Here is a tiny trained network, its code and every weight. The questions are about switching its units off for an input and a target symbol, where a switched-off unit gives its printed mean instead of its output.

import numpy as np


def w(rows, s, z=0):
    codes = np.array(rows[::2]) - 128.0
    scale = np.full(codes.shape[1], s)
    scale[-1] = z or s
    return codes * scale


def norm(h):
    return h / np.sqrt((h * h).mean(-1, keepdims=True) + 1e-5)


def f(y):
    return np.maximum(y, 0)


def softmax(a):
    e = np.exp(a - a.max(-1, keepdims=True))
    return e / e.sum(-1, keepdims=True)


def log_softmax(a):
    a = a - a.max(-1, keepdims=True)
    return a - np.log(np.exp(a).sum(-1, keepdims=True))


def net(x, mask):
    ids = ['Φαβγδεζηθλμξπσψω'.index(c) for c in x.split()]
    T = len(ids)
    res = E[ids] + P[:T]
    u = 0
    for l in range(2):
        q, k, v = (norm(res) @ M[l].T for M in (Q, K, V))
        z = softmax(np.where(np.tri(T) > 0, q @ k.T / 4**0.5, -1e9)) @ v
        res = res + np.where(mask[u], z, O[l][:, -1]) @ O[l][:, :-1]
        u += 1
        y = f(norm(res) @ A[l][:, :-1].T + A[l][:, -1])
        res = res + np.where(mask[u : u + 16], y, B[l][:, -1]) @ B[l][:, :-1]
        u += 16
    return log_softmax(norm(res)[-1] @ U[:, :-1].T + U[:, -1])


Q, K, V, O, A, B = {}, {}, {}, {}, {}, {}
E = w([
[250,186,112,139,91,177,61,39,183],'Φ',
[192,134,162,144,98,199,138,128,149],'α',
[213,127,114,191,126,103,156,153,114],'β',
[160,130,109,155,118,43,115,70,160],'γ',
[189,186,163,186,139,144,184,109,155],'δ',
[186,137,61,83,64,166,137,162,127],'ε',
[191,202,158,123,74,66,182,118,70],'ζ',
[137,140,68,104,33,152,118,169,148],'η',
[170,216,121,197,185,74,147,115,88],'θ',
[139,113,55,86,86,48,78,171,152],'λ',
[132,226,112,135,137,232,156,173,189],'μ',
[99,140,115,133,77,224,84,202,104],'ξ',
[125,66,125,154,155,238,76,148,107],'π',
[165,100,104,39,171,39,113,111,93],'σ',
[124,144,15,85,185,116,64,145,88],'ψ',
[172,43,158,56,145,170,145,183,126],'ω',
],0.017)
P = w([
[229,162,160,95,121,136,9,109,120],'0',
[212,116,72,123,128,183,116,46,136],'1',
[169,80,146,183,110,119,64,161,133],'2',
[200,208,180,82,150,113,35,166,195],'3',
[150,113,73,124,123,170,159,75,115],'4',
[126,82,147,174,123,108,113,173,117],'5',
[170,207,166,89,162,104,92,175,184],'6',
[102,116,75,120,121,159,197,84,100],'7',
[87,81,146,165,133,97,152,173,120],'8',
[162,201,168,96,165,102,94,167,176],'9',
[50,107,80,114,131,139,240,85,102],'10',
[37,88,135,157,138,89,202,171,130],'11',
[147,205,165,92,163,97,100,166,165],'12',
[63,132,67,118,99,142,192,116,31],'13',
],0.015)
Q[0] = w([
[143,43,147,188,27,108,164,99,106],'0.h0',
[112,89,165,103,101,146,76,108,117],'0.h0',
[138,247,154,69,104,67,141,254,190],'0.h0',
[129,194,109,247,49,109,135,246,233],'0.h0',
],0.01)
K[0] = w([
[187,141,150,140,60,120,104,115,139],'0.h0',
[156,111,153,106,107,138,94,120,137],'0.h0',
[8,91,118,91,161,106,232,147,82],'0.h0',
[40,96,116,163,118,132,178,132,147],'0.h0',
],0.016)
V[0] = w([
[132,229,78,163,181,60,104,130,108],'0.h0',
[96,184,19,58,224,160,55,202,110],'0.h0',
[207,188,129,10,34,28,230,158,164],'0.h0',
[185,12,147,16,253,92,181,125,118],'0.h0',
],0.0068)
O[0] = w([
[52,145,59,137,172,68,59,158,197,254],'0.h0',
[108,206,60,65,141,169,17,138,88,145],'0.h0',
[191,161,15,155,103,50,193,165,253,218],'0.h0',
[209,83,140,108,224,113,140,134,93,34],'0.h0',
],0.0053,0.0042)
A[0] = w([
[93,114,115,178,79,118,157,117,103,196],'0.n0',
[110,61,76,127,134,85,104,124,95,127],'0.n1',
[121,203,135,141,67,127,123,112,171,82],'0.n2',
[138,120,67,133,97,157,139,37,95,130],'0.n3',
[57,74,94,220,177,152,66,114,119,39],'0.n4',
[158,132,180,69,134,126,165,129,156,60],'0.n5',
[130,124,137,114,141,127,132,23,171,108],'0.n6',
[117,108,155,87,131,72,114,74,142,101],'0.n7',
[107,40,116,146,113,178,113,207,158,90],'0.n8',
[100,67,120,253,162,145,111,91,128,110],'0.n9',
[79,117,151,116,150,114,156,215,130,104],'0.n10',
[114,180,157,105,98,113,125,77,77,2],'0.n11',
[94,132,112,197,132,186,151,175,128,105],'0.n12',
[111,50,29,154,117,190,140,108,111,86],'0.n13',
[150,177,105,78,151,130,134,105,153,96],'0.n14',
[152,102,114,78,84,174,132,173,116,130],'0.n15',
],0.016,0.0048)
B[0] = w([
[158,103,177,107,150,41,187,60,174,220],'0.n0',
[136,77,51,94,71,115,127,210,153,180],'0.n1',
[149,164,108,186,92,81,118,248,161,254],'0.n2',
[150,116,31,85,232,163,154,177,107,215],'0.n3',
[118,158,207,163,21,57,128,81,46,173],'0.n4',
[174,98,95,139,135,64,161,84,113,159],'0.n5',
[148,110,94,166,102,156,189,144,78,163],'0.n6',
[164,123,147,154,129,150,124,108,190,146],'0.n7',
[88,10,80,204,196,195,52,116,133,183],'0.n8',
[207,213,120,95,219,24,133,174,167,191],'0.n9',
[134,106,158,150,167,87,168,193,131,171],'0.n10',
[122,119,119,161,169,220,106,165,157,147],'0.n11',
[129,149,162,108,102,162,166,207,88,208],'0.n12',
[72,216,65,179,114,183,175,29,176,207],'0.n13',
[117,90,177,89,204,113,76,47,133,231],'0.n14',
[169,142,148,189,175,98,165,152,103,193],'0.n15',
],0.017,0.0087)
Q[1] = w([
[178,129,155,144,163,211,180,107,134],'1.h0',
[122,104,135,49,118,136,40,120,112],'1.h0',
[85,134,97,62,62,229,196,135,154],'1.h0',
[163,248,138,150,85,180,85,156,131],'1.h0',
],0.015)
K[1] = w([
[148,116,126,178,118,124,127,79,116],'1.h0',
[120,107,132,93,114,158,103,115,102],'1.h0',
[252,169,128,166,88,164,57,110,121],'1.h0',
[65,169,132,144,125,128,122,140,97],'1.h0',
],0.022)
V[1] = w([
[53,57,75,35,68,114,135,160,133],'1.h0',
[95,146,194,120,138,195,204,154,115],'1.h0',
[146,95,141,124,107,234,58,143,234],'1.h0',
[212,148,190,5,67,181,135,163,143],'1.h0',
],0.012)
O[1] = w([
[159,100,112,58,90,147,69,159,182,2],'1.h0',
[195,175,162,127,199,166,90,210,138,40],'1.h0',
[127,93,119,97,194,96,254,195,156,37],'1.h0',
[208,229,172,83,164,105,158,114,143,26],'1.h0',
],0.0085,0.0099)
A[1] = w([
[74,170,132,20,154,186,42,144,107,10],'1.n0',
[59,153,198,174,141,134,75,118,118,38],'1.n1',
[195,144,171,73,130,134,138,84,179,59],'1.n2',
[114,19,174,171,147,170,153,109,70,134],'1.n3',
[197,109,195,139,129,145,92,135,129,204],'1.n4',
[105,110,127,81,76,132,96,180,167,101],'1.n5',
[133,204,226,52,152,155,145,187,200,1],'1.n6',
[188,80,141,76,212,158,128,123,124,78],'1.n7',
[89,185,13,103,169,245,216,53,176,71],'1.n8',
[127,120,249,87,37,104,192,170,60,90],'1.n9',
[106,135,165,70,157,125,75,95,165,110],'1.n10',
[121,173,137,133,63,85,134,134,116,67],'1.n11',
[78,183,82,86,71,101,221,105,16,135],'1.n12',
[98,89,203,152,148,217,85,162,121,100],'1.n13',
[129,108,111,96,107,85,126,130,202,120],'1.n14',
[175,127,173,75,86,69,104,180,162,58],'1.n15',
],0.019,0.0039)
B[1] = w([
[103,64,99,53,81,4,107,173,92,138],'1.n0',
[87,208,168,173,110,142,82,104,110,169],'1.n1',
[100,134,105,136,90,189,117,149,176,140],'1.n2',
[125,175,157,37,115,102,134,80,152,174],'1.n3',
[80,116,144,100,116,95,172,147,123,169],'1.n4',
[130,138,155,105,187,118,141,149,94,145],'1.n5',
[202,121,197,99,187,90,179,145,209,148],'1.n6',
[78,77,133,176,146,141,94,82,132,156],'1.n7',
[54,145,67,123,249,150,233,70,50,249],'1.n8',
[190,78,169,148,197,89,213,164,62,156],'1.n9',
[135,78,94,126,118,171,123,157,137,144],'1.n10',
[77,94,111,101,111,161,134,118,164,169],'1.n11',
[112,154,136,30,88,139,175,216,172,203],'1.n12',
[179,61,134,149,127,194,197,168,107,162],'1.n13',
[146,140,182,108,107,129,132,139,73,180],'1.n14',
[169,142,73,129,159,172,103,77,129,186],'1.n15',
],0.031,0.016)
U = w([
[85,129,58,153,222,173,186,105,86,89],'Φ',
[118,214,113,93,136,55,212,168,80,85],'α',
[101,152,114,40,69,173,173,193,223,170],'β',
[200,69,134,165,65,114,199,103,91,100],'γ',
[94,78,107,203,77,90,183,156,218,114],'δ',
[157,87,118,199,194,36,107,126,112,48],'ε',
[213,146,75,121,60,132,149,61,174,168],'ζ',
[195,138,36,188,120,147,116,221,155,118],'η',
[92,200,164,176,129,103,63,132,134,253],'θ',
[229,151,133,71,172,181,71,133,55,107],'λ',
[181,148,194,115,218,142,122,169,255,128],'μ',
[168,95,165,216,134,225,157,249,111,137],'ξ',
[148,138,239,92,84,216,165,89,93,100],'π',
[128,13,136,127,153,233,112,133,211,201],'σ',
[98,38,119,94,115,76,86,195,87,156],'ψ',
[76,73,210,69,159,74,126,50,177,56],'ω',
],0.0073,0.0034)

Each question gives the input, a string of symbols that net reads in full, and the target symbol t.
The units are the heads (4 rows each of Q, K, V and O) and the neurons (one row each of A and B). Each row of codes is followed by its name. A weight is (code - 128) times the scale printed after its matrix; where a second scale follows, it is the last column's (O, A, B and U).
mask holds one flag per unit, layer by layer, with each layer's heads first. A switched-off unit (its flag False) gives its mean, the last column of its rows in O or B, instead of its output. The means were averaged over made-up inputs and are rounded, as every weight is.
A unit's drop is (log p(t) with every unit on - log p(t) with that unit switched off) / (log p(t) with every unit on - log p(t) with every unit switched off).
The circuit of an input: a set's keep is (log p(t) with only the set's units on - log p(t) with every unit switched off) / (log p(t) with every unit on - log p(t) with every unit switched off). Starting from the 12 units with the biggest drops (on a tie, the unit counted first), units are removed one at a time, each time the one whose removal leaves the highest keep (on an exact tie, the one counted first), for as long as the keep stays at least 0.8.
circuit, biggest first: the units of the circuit, biggest drop first
top k neurons: the k neurons with the biggest drops, biggest first
top k neurons in layer l: the k neurons of layer l with the biggest drops, biggest first
input δ θ ζ η ζ β δ α γ θ θ, target β: circuit, biggest first : [1.n12 1.n8 0.n13]
input θ λ θ β σ π, target θ: top 2 neurons : [0.n4 0.n8]
input η μ β σ θ β δ μ λ η λ μ θ θ, target β: circuit, biggest first : [1.n12 1.n8]
input ω θ μ λ, target μ: circuit, biggest first : [1.h0 1.n8 0.n12]
input μ θ θ β μ θ ξ δ θ α, target θ: top 4 neurons in layer 0 : [0.n5 0.n1 0.n0 0.n9]
input δ μ ε Φ ζ μ β, target μ: top 2 neurons : [1.n6 1.n8]
input ζ ε σ δ σ δ θ δ μ η, target μ: top 2 neurons in layer 1 : [1.n6 1.n8]
input ε σ δ θ β β θ ζ ω, target σ: circuit, biggest first : [0.n8 1.n8]
input θ ζ θ ζ β ψ, target β: circuit, biggest first : [0.n4 1.n12 1.n8]
input γ θ ω μ, target ω: top 2 neurons : [1.n3 0.n5]
input λ α β β θ ζ Φ δ μ θ, target μ: circuit, biggest first : [1.h0 0.n12 1.n8]
input θ ζ ω θ μ β, target ε: top 3 neurons in layer 0 : [0.n9 0.n8 0.n2]
input ψ λ ζ ξ λ π ζ, target π: top 2 neurons : [0.n11 1.n3]
input ζ θ ξ θ ζ ξ ζ δ η ζ ζ ψ δ, target ψ: top neuron : [1.n0]
input ζ ζ λ ζ ω ζ δ θ β ζ Φ γ, target ζ: top 2 neurons in layer 1 : [1.n8 1.n15]
input ζ μ Φ θ λ ζ α, target λ: top 2 neurons in layer 0 : [0.n2 0.n13]
input ζ δ λ, target ψ: top neuron in layer 0 : [0.n1]
input ζ θ ζ ξ λ θ ζ, target λ: top 4 neurons in layer 1 : [1.n15 1.n8 1.n14 1.n12]
input γ η ζ δ μ δ ω ζ δ θ, target θ: top 2 neurons in layer 1 : [1.n8 1.n12]
input Φ ε ξ ξ Φ ξ θ ζ ζ ξ μ θ θ ζ, target β: top 3 neurons : [0.n8 0.n13 1.n8]
input η γ α ζ, target ζ: top 4 neurons in layer 0 : [0.n5 0.n3 0.n8 0.n1]
input δ μ μ ε β ε δ σ ζ ε, target σ: top 3 neurons : [0.n14 1.n8 1.n2]
input α μ ω ζ δ δ ζ α ξ λ, target ξ: top 2 neurons : [1.n13 1.n8]
input β ξ ζ ξ, target ξ: top neuron in layer 0 : [0.n15]
input η σ λ δ, target σ: top 3 neurons : [0.n14 1.n8 1.n2]
input θ δ δ β γ ζ η, target η: top 3 neurons in layer 0 : [0.n2 0.n0 0.n13]
input ζ σ θ ζ α σ θ σ Φ, target η: top neuron in layer 0 : [0.n6]
input ζ ζ μ, target ξ: top 2 neurons in layer 0 : [0.n8 0.n2]
input ω ψ ψ ζ δ σ θ, target σ: top 2 neurons in layer 0 : [0.n2 0.n13]
